Below is a small trained network, with its code and all its weights. Each question gives an input and a class and asks what happens when units are switched off, that is, made to give their printed mean instead of their output.

import numpy as np


def w(rows, s, z=0):
    codes = np.array(rows[::2]) - 128.0
    scale = np.full(codes.shape[1], s)
    scale[-1] = z or s
    return codes * scale


def norm(h):
    return h / np.sqrt((h * h).mean(-1, keepdims=True) + 1e-5)


def f(y):
    return y / 2 * (1 + np.tanh(0.7978845608 * (y + 0.044715 * y**3)))


def log_softmax(a):
    a = a - a.max(-1, keepdims=True)
    return a - np.log(np.exp(a).sum(-1, keepdims=True))


def net(x, mask):
    res = np.array(x, float).reshape(1, 3) / 4 @ E
    u = 0
    for l in range(3):
        y = f(norm(res) @ A[l][:, :-1].T + A[l][:, -1])
        res = res + np.where(mask[u : u + 7], y, B[l][:, -1]) @ B[l][:, :-1]
        u += 7
    return log_softmax(norm(res)[-1] @ U[:, :-1].T + U[:, -1])


A, B = {}, {}
E = w([
[186,215,179,178,249,232,107,158],'x0',
[39,196,157,97,64,192,192,154],'x1',
[43,119,179,84,252,88,98,117],'x2',
],0.0035)
A[0] = w([
[48,40,138,202,70,104,127,113,105],'0.n1',
[169,54,108,132,60,183,185,202,9],'0.n2',
[168,195,194,121,154,153,154,137,220],'0.n3',
[197,105,50,177,22,235,139,132,44],'0.n4',
[104,23,64,79,133,136,115,166,102],'0.n5',
[58,68,141,49,236,99,162,156,86],'0.n6',
[59,146,109,34,97,156,191,252,62],'0.n7',
],0.0036,0.0011)
B[0] = w([
[162,104,133,121,173,198,144,59,173],'0.n1',
[102,113,81,74,253,141,101,214,159],'0.n2',
[78,139,128,136,52,51,88,142,216],'0.n3',
[212,150,135,63,169,46,196,180,254],'0.n4',
[107,151,125,222,210,113,221,116,155],'0.n5',
[208,157,80,113,151,89,181,233,221],'0.n6',
[158,120,205,99,94,196,32,98,200],'0.n7',
],0.0038,0.002)
A[1] = w([
[158,164,155,177,147,149,83,217,189],'1.n1',
[205,143,107,216,117,236,165,154,11],'1.n2',
[161,134,175,24,117,117,94,150,138],'1.n3',
[141,114,125,146,177,48,33,94,59],'1.n4',
[196,36,131,98,206,139,164,135,77],'1.n5',
[150,182,140,222,150,254,109,111,31],'1.n6',
[122,170,134,241,92,82,77,162,132],'1.n7',
],0.0043,0.0013)
B[1] = w([
[89,122,63,193,116,88,236,60,250],'1.n1',
[88,83,22,52,131,116,126,139,177],'1.n2',
[148,133,167,150,97,94,147,45,182],'1.n3',
[135,107,202,109,70,211,106,181,193],'1.n4',
[112,218,199,134,2,132,125,59,204],'1.n5',
[86,142,68,169,227,136,132,82,188],'1.n6',
[131,89,196,117,158,106,174,45,151],'1.n7',
],0.0042,0.0024)
A[2] = w([
[26,58,108,95,43,82,124,173,91],'2.n1',
[125,52,61,114,58,61,93,136,73],'2.n2',
[44,212,113,122,109,254,187,190,188],'2.n3',
[76,26,145,106,104,164,160,27,246],'2.n4',
[212,82,108,216,140,91,31,125,27],'2.n5',
[47,128,187,68,213,67,74,177,136],'2.n6',
[156,124,159,143,220,191,140,193,180],'2.n7',
],0.0049,0.0013)
B[2] = w([
[152,108,91,202,253,183,78,130,214],'2.n1',
[78,181,118,127,215,188,149,138,202],'2.n2',
[163,47,163,118,138,122,44,122,252],'2.n3',
[138,166,154,169,104,68,152,70,217],'2.n4',
[53,91,183,41,91,223,24,170,180],'2.n5',
[231,131,29,56,29,170,160,170,221],'2.n6',
[107,75,44,153,98,89,184,82,171],'2.n7',
],0.0052,0.0029)
U = w([
[216,118,43,56,125,130,181,225,164],'0',
[82,85,68,218,232,149,139,44,155],'1',
[127,63,234,91,91,208,11,118,155],'2',
[110,183,207,158,59,23,192,84,146],'3',
[21,163,150,154,112,88,108,217,5],'4',
[20,149,145,157,107,81,108,211,6],'5',
[11,152,163,159,115,105,128,231,5],'6',
[14,175,143,157,106,83,98,217,2],'7',
],0.012,0.0081)

Each question gives the input, the list of numbers given to net, and the class t.
The units are the neurons (one row each of A and B). Each row of codes is followed by its name. A weight is (code - 128) times the scale printed after its matrix; where a second scale follows, it is the last column's (A, B and U).
mask holds one flag per neuron, layer by layer. A switched-off neuron (its flag False) gives its mean, the last column of its row in B, instead of its output. The means were averaged over made-up inputs and are rounded, as every weight is.
A unit's drop is (log p(t) with every unit on - log p(t) with that unit switched off) / (log p(t) with every unit on - log p(t) with every unit switched off).
The circuit of an input: a set's keep is (log p(t) with only the set's units on - log p(t) with every unit switched off) / (log p(t) with every unit on - log p(t) with every unit switched off). Starting from the 12 units with the biggest drops (on a tie, the unit counted first), units are removed one at a time, each time the one whose removal leaves the highest keep (on an exact tie, the one counted first), for as long as the keep stays at least 0.8.
circuit, biggest first: the units of the circuit, biggest drop first
most important unit: the unit with the biggest drop
k most important neurons: the k neurons with the biggest drops, biggest first
k most important neurons of layer l: the k neurons of layer l with the biggest drops, biggest first
drop of u: that unit's drop, to one decimal
input [-6,3,6], class 0: circuit, biggest first : 2.n6
input [-5,8,6], class 2: 2 most important neurons : 0.n7, 0.n4
input [1,3,-3], class 3: 3 most important neurons : 0.n4, 1.n3, 2.n6
input [-4,3,3], class 1: 2 most important neurons : 2.n1, 0.n4
input [-3,-3,0], class 3: 2 most important neurons of layer 1 : 1.n5, 1.n2
input [-4,0,1], class 1: 2 most important neurons : 0.n4, 2.n1
input [-3,-1,2], class 3: 3 most important neurons : 0.n1, 0.n3, 1.n2
input [-7,6,-4], class 1: circuit, biggest first : 2.n1, 2.n6
input [7,-3,-5], class 1: 2 most important neurons : 1.n6, 2.n6
input [3,0,-1], class 3: 2 most important neurons : 0.n3, 1.n7
input [-7,2,-6], class 1: 3 most important neurons : 2.n1, 2.n6, 0.n6
input [5,4,0], class 1: 2 most important neurons of layer 2 : 2.n5, 2.n3
input [1,-1,-2], class 3: circuit, biggest first : 2.n6, 2.n1
input [-2,0,0], class 3: most important unit : 0.n1
input [-8,-2,7], class 1: 2 most important neurons : 2.n1, 0.n4
input [6,8,-4], class 2: 2 most important neurons of layer 2 : 2.n3, 2.n1
input [1,4,5], class 0: 2 most important neurons : 2.n6, 1.n5
input [7,4,7], class 0: 2 most important neurons of layer 2 : 2.n6, 2.n1
input [-4,5,6], class 0: 2 most important neurons : 2.n6, 0.n6
input [-5,0,-2], class 1: most important neuron of layer 2 : 2.n1
input [3,6,6], class 0: 3 most important neurons : 2.n6, 1.n5, 0.n6
input [-8,-1,7], class 1: 3 most important neurons : 2.n1, 0.n4, 0.n2
input [0,8,-6], class 2: 2 most important neurons of layer 0 : 0.n6, 0.n7
input [2,-1,5], class 0: drop of 0.n2 : 0.0
input [-4,-8,-1], class 2: drop of 2.n5 : 0.4
input [-7,3,3], class 1: drop of 2.n1 : 0.9
input [2,5,3], class 2: most important unit : 2.n3
input [-4,5,8], class 0: drop of 2.n6 : 0.8
